Here is a tiny trained network, its code and every weight. The questions are about switching its units off for an input and a target symbol, where a switched-off unit gives its printed mean instead of its output.

import numpy as np


def w(rows, s, z=0):
    codes = np.array(rows[::2]) - 128.0
    scale = np.full(codes.shape[1], s)
    scale[-1] = z or s
    return codes * scale


def f(y):
    return np.maximum(y, 0)


def softmax(a):
    e = np.exp(a - a.max(-1, keepdims=True))
    return e / e.sum(-1, keepdims=True)


def log_softmax(a):
    a = a - a.max(-1, keepdims=True)
    return a - np.log(np.exp(a).sum(-1, keepdims=True))


def net(x, mask):
    ids = ['βγδεζηθλμξπστφψω'.index(c) for c in x.split()]
    T = len(ids)
    res = E[ids] + P[:T]
    u = 0
    for l in range(2):
        r = res
        for j in range(2):
            rows = slice(3 * j, 3 * j + 3)
            q, k, v = (r @ M[l][rows].T for M in (Q, K, V))
            z = softmax(np.where(np.tri(T) > 0, q @ k.T / 3**0.5, -1e9)) @ v
            o = O[l][rows]
            res = res + np.where(mask[u + j], z, o[:, -1]) @ o[:, :-1]
        u += 2
        y = f(res @ A[l][:, :-1].T + A[l][:, -1])
        res = res + np.where(mask[u : u + 4], y, B[l][:, -1]) @ B[l][:, :-1]
        u += 4
    return log_softmax(res[-1] @ U[:, :-1].T + U[:, -1])


Q, K, V, O, A, B = {}, {}, {}, {}, {}, {}
E = w([
[143,185,90,103,171,76,165,90,172,132],'β',
[80,194,58,153,109,115,117,153,99,101],'γ',
[154,79,117,122,144,162,132,122,135,49],'δ',
[113,151,74,138,57,140,185,109,123,159],'ε',
[169,211,130,123,166,99,126,5,138,184],'ζ',
[99,223,124,154,93,147,170,149,154,140],'η',
[109,122,136,132,84,209,101,138,152,109],'θ',
[196,161,172,154,192,95,96,71,202,133],'λ',
[143,88,129,119,138,122,180,168,178,107],'μ',
[107,65,57,77,94,132,148,134,147,93],'ξ',
[100,147,116,102,111,95,70,133,185,57],'π',
[124,188,143,151,150,217,77,99,110,168],'σ',
[125,102,90,154,207,112,80,120,136,97],'τ',
[142,182,148,137,204,217,152,158,111,102],'φ',
[161,156,90,50,139,195,144,73,79,163],'ψ',
[101,119,76,101,102,205,154,188,99,126],'ω',
],0.019)
P = w([
[3,135,180,93,172,113,251,105,139,224],'0',
[199,191,22,177,103,109,48,176,91,138],'1',
[66,130,128,215,215,199,184,63,117,102],'2',
[199,197,13,187,103,97,41,166,102,156],'3',
[58,77,138,172,161,161,120,46,107,76],'4',
[196,175,10,154,109,96,28,170,101,165],'5',
[61,41,132,156,126,128,96,25,90,30],'6',
],0.011)
Q[0] = w([
[83,190,11,135,131,122,112,164,159,82],'L0H0',
[203,165,36,93,55,143,126,139,119,174],'L0H0',
[138,190,106,94,150,72,117,95,164,136],'L0H0',
[77,119,185,132,110,110,168,108,132,97],'L0H1',
[149,121,149,69,112,118,166,110,116,151],'L0H1',
[219,168,126,103,138,108,96,140,116,153],'L0H1',
],0.012)
K[0] = w([
[6,151,109,122,111,37,150,224,112,85],'L0H0',
[95,156,145,45,88,105,255,136,55,194],'L0H0',
[100,204,142,54,196,19,158,73,147,159],'L0H0',
[126,62,77,233,141,124,122,81,119,116],'L0H1',
[125,101,76,118,146,144,132,83,103,169],'L0H1',
[156,200,178,61,197,92,153,160,135,181],'L0H1',
],0.0087)
V[0] = w([
[170,146,102,64,133,167,189,141,80,144],'L0H0',
[137,82,92,153,68,128,140,50,85,156],'L0H0',
[62,81,133,155,145,149,93,93,109,86],'L0H0',
[160,97,87,192,91,202,99,123,121,121],'L0H1',
[154,89,194,163,46,85,199,157,132,140],'L0H1',
[164,162,159,127,71,163,87,2,163,125],'L0H1',
],0.0088)
O[0] = w([
[124,135,169,145,158,2,67,142,143,108,134],'L0H0',
[151,202,118,76,162,135,150,179,92,59,118],'L0H0',
[170,74,161,90,173,140,205,190,86,166,187],'L0H0',
[193,141,187,164,93,103,183,110,41,104,90],'L0H1',
[155,192,135,81,163,181,135,81,213,134,1],'L0H1',
[61,158,96,185,139,165,164,238,172,22,151],'L0H1',
],0.0085,0.0062)
A[0] = w([
[242,73,169,235,214,167,152,205,80,61,110],'L0N0',
[95,91,192,145,230,40,211,165,5,74,131],'L0N1',
[224,197,125,143,234,100,84,64,78,82,253],'L0N2',
[171,240,110,254,9,166,80,125,63,121,145],'L0N3',
],0.0045,0.0067)
B[0] = w([
[101,171,91,109,113,13,136,124,135,163,222],'L0N0',
[129,127,128,141,118,252,76,85,174,119,238],'L0N1',
[97,61,140,120,37,119,157,174,124,95,253],'L0N2',
[157,51,148,81,175,93,129,143,161,100,219],'L0N3',
],0.011,0.0078)
Q[1] = w([
[131,119,128,117,84,138,88,227,132,132],'L1H0',
[112,158,138,140,148,177,147,6,135,81],'L1H0',
[154,163,79,174,99,65,33,116,131,91],'L1H0',
[149,158,204,137,151,125,101,103,160,115],'L1H1',
[90,118,152,76,156,142,163,96,96,106],'L1H1',
[88,140,148,147,176,153,188,43,103,139],'L1H1',
],0.011)
K[1] = w([
[80,157,181,5,109,133,94,198,105,219],'L1H0',
[216,120,57,158,84,136,126,65,95,38],'L1H0',
[119,110,70,68,131,64,116,195,189,202],'L1H0',
[188,122,100,171,120,73,127,169,167,167],'L1H1',
[158,110,99,175,75,194,109,140,83,103],'L1H1',
[196,95,119,254,106,166,103,88,100,46],'L1H1',
],0.0078)
V[1] = w([
[32,105,242,188,57,213,98,148,132,159],'L1H0',
[89,207,144,39,111,114,205,151,85,196],'L1H0',
[78,73,101,7,134,91,238,63,176,43],'L1H0',
[164,181,201,161,81,196,209,94,254,143],'L1H1',
[15,254,80,169,20,102,145,153,47,131],'L1H1',
[137,130,167,88,79,200,152,206,121,56],'L1H1',
],0.0066)
O[1] = w([
[119,175,63,175,163,42,212,44,166,153,209],'L1H0',
[195,41,205,197,113,152,156,46,2,98,149],'L1H0',
[51,137,200,186,192,180,125,157,79,217,255],'L1H0',
[104,75,175,23,211,119,84,89,75,64,134],'L1H1',
[181,41,90,232,209,154,108,121,239,122,151],'L1H1',
[108,80,123,140,189,48,77,181,85,248,85],'L1H1',
],0.0082,0.0095)
A[1] = w([
[139,193,154,2,154,150,119,132,166,78,18],'L1N0',
[85,122,155,72,205,144,174,130,168,143,81],'L1N1',
[223,92,59,171,160,129,55,116,172,48,2],'L1N2',
[135,137,124,180,254,197,130,103,183,219,22],'L1N3',
],0.0072,0.0053)
B[1] = w([
[171,173,112,188,181,130,171,65,94,77,165],'L1N0',
[130,2,59,183,33,104,169,236,143,143,198],'L1N1',
[191,165,124,25,138,187,135,169,135,211,207],'L1N2',
[119,184,191,55,88,92,170,83,93,108,255],'L1N3',
],0.0092,0.0094)
U = w([
[128,102,99,56,49,43,60,31,143,130,84],'β',
[216,119,114,155,66,188,182,119,119,150,40],'γ',
[127,68,147,40,169,120,80,27,157,167,109],'δ',
[131,160,192,188,68,160,103,173,71,128,46],'ε',
[89,68,79,213,110,93,46,159,170,172,215],'ζ',
[74,55,127,142,42,201,16,71,177,95,103],'η',
[166,49,147,147,15,74,110,73,101,93,45],'θ',
[158,28,170,131,185,131,97,93,113,94,107],'λ',
[121,190,165,62,188,167,167,171,147,158,92],'μ',
[140,188,108,78,6,116,186,157,105,112,1],'ξ',
[189,140,92,59,157,54,182,105,112,174,42],'π',
[130,140,77,121,159,133,126,95,113,31,107],'σ',
[113,157,164,14,119,43,112,161,80,149,96],'τ',
[149,64,110,154,236,26,98,42,59,153,79],'φ',
[34,141,138,174,221,178,239,25,136,253,253],'ψ',
[134,175,182,68,119,124,107,51,92,110,134],'ω',
],0.005,0.0057)

Each question gives the input, a string of symbols that net reads in full, and the target symbol t.
The units are the heads (3 rows each of Q, K, V and O) and the neurons (one row each of A and B). Each row of codes is followed by its name. A weight is (code - 128) times the scale printed after its matrix; where a second scale follows, it is the last column's (O, A, B and U).
mask holds one flag per unit, layer by layer, with each layer's heads first. A switched-off unit (its flag False) gives its mean, the last column of its rows in O or B, instead of its output. The means were averaged over made-up inputs and are rounded, as every weight is.
A unit's drop is (log p(t) with every unit on - log p(t) with that unit switched off) / (log p(t) with every unit on - log p(t) with every unit switched off).
top k neurons: the k neurons with the biggest drops, biggest first
top k neurons in layer l: the k neurons of layer l with the biggest drops, biggest first
heads that matter: for each layer, one digit per head in row order, 1 if its drop is at least 0.15 and else 0, layers parted by /
input λ ψ β σ ξ θ, target σ: top neuron	L1N0
input γ ψ λ π σ φ, target γ: heads that matter	01 / 11
input σ σ η μ β σ, target π: top 2 neurons	L1N2, L0N3
input λ δ δ λ θ σ, target σ: top 3 neurons	L1N0, L0N2, L0N0
input ψ ζ ζ, target ζ: heads that matter	11 / 10
input ζ δ γ δ ζ θ, target μ: heads that matter	11 / 01
input τ σ τ φ, target ξ: heads that matter	01 / 01
input ζ θ γ ω ξ η, target μ: heads that matter	11 / 01
input σ γ δ φ ε δ π, target ψ: top 2 neurons in layer 0	L0N0, L0N3
input γ δ π ψ ψ ξ λ, target ψ: heads that matter	10 / 01
input θ ψ ψ π θ λ, target φ: top 2 neurons	L0N0, L0N3
input λ ψ δ δ, target σ: heads that matter	11 / 01
input ψ φ ζ δ γ π, target ζ: heads that matter	10 / 01
input β ψ ε δ π γ, target η: heads that matter	11 / 11
input γ ξ ψ λ γ β, target γ: top neuron	L1N2
input π λ λ, target ζ: top 2 neurons	L1N1, L1N3
input ψ ψ γ δ, target ζ: top 2 neurons	L1N3, L0N0
input γ π γ π θ η, target γ: top 3 neurons in layer 0	L0N3, L0N2, L0N1
input π ω π θ π ψ, target ψ: heads that matter	10 / 10
input ψ φ ψ δ λ φ, target ζ: top neuron	L0N2
input ζ ξ θ ζ δ γ, target μ: top 2 neurons	L1N2, L0N3
input π τ ω σ ξ ξ, target ψ: heads that matter	10 / 10
input π ω ε β ψ η, target ψ: heads that matter	10 / 10
input φ η ψ ψ ψ, target η: heads that matter	11 / 10
input ζ η ω σ, target μ: top 3 neurons	L1N2, L0N3, L1N3
input ψ η ψ δ, target ζ: top 3 neurons	L1N3, L0N2, L0N0
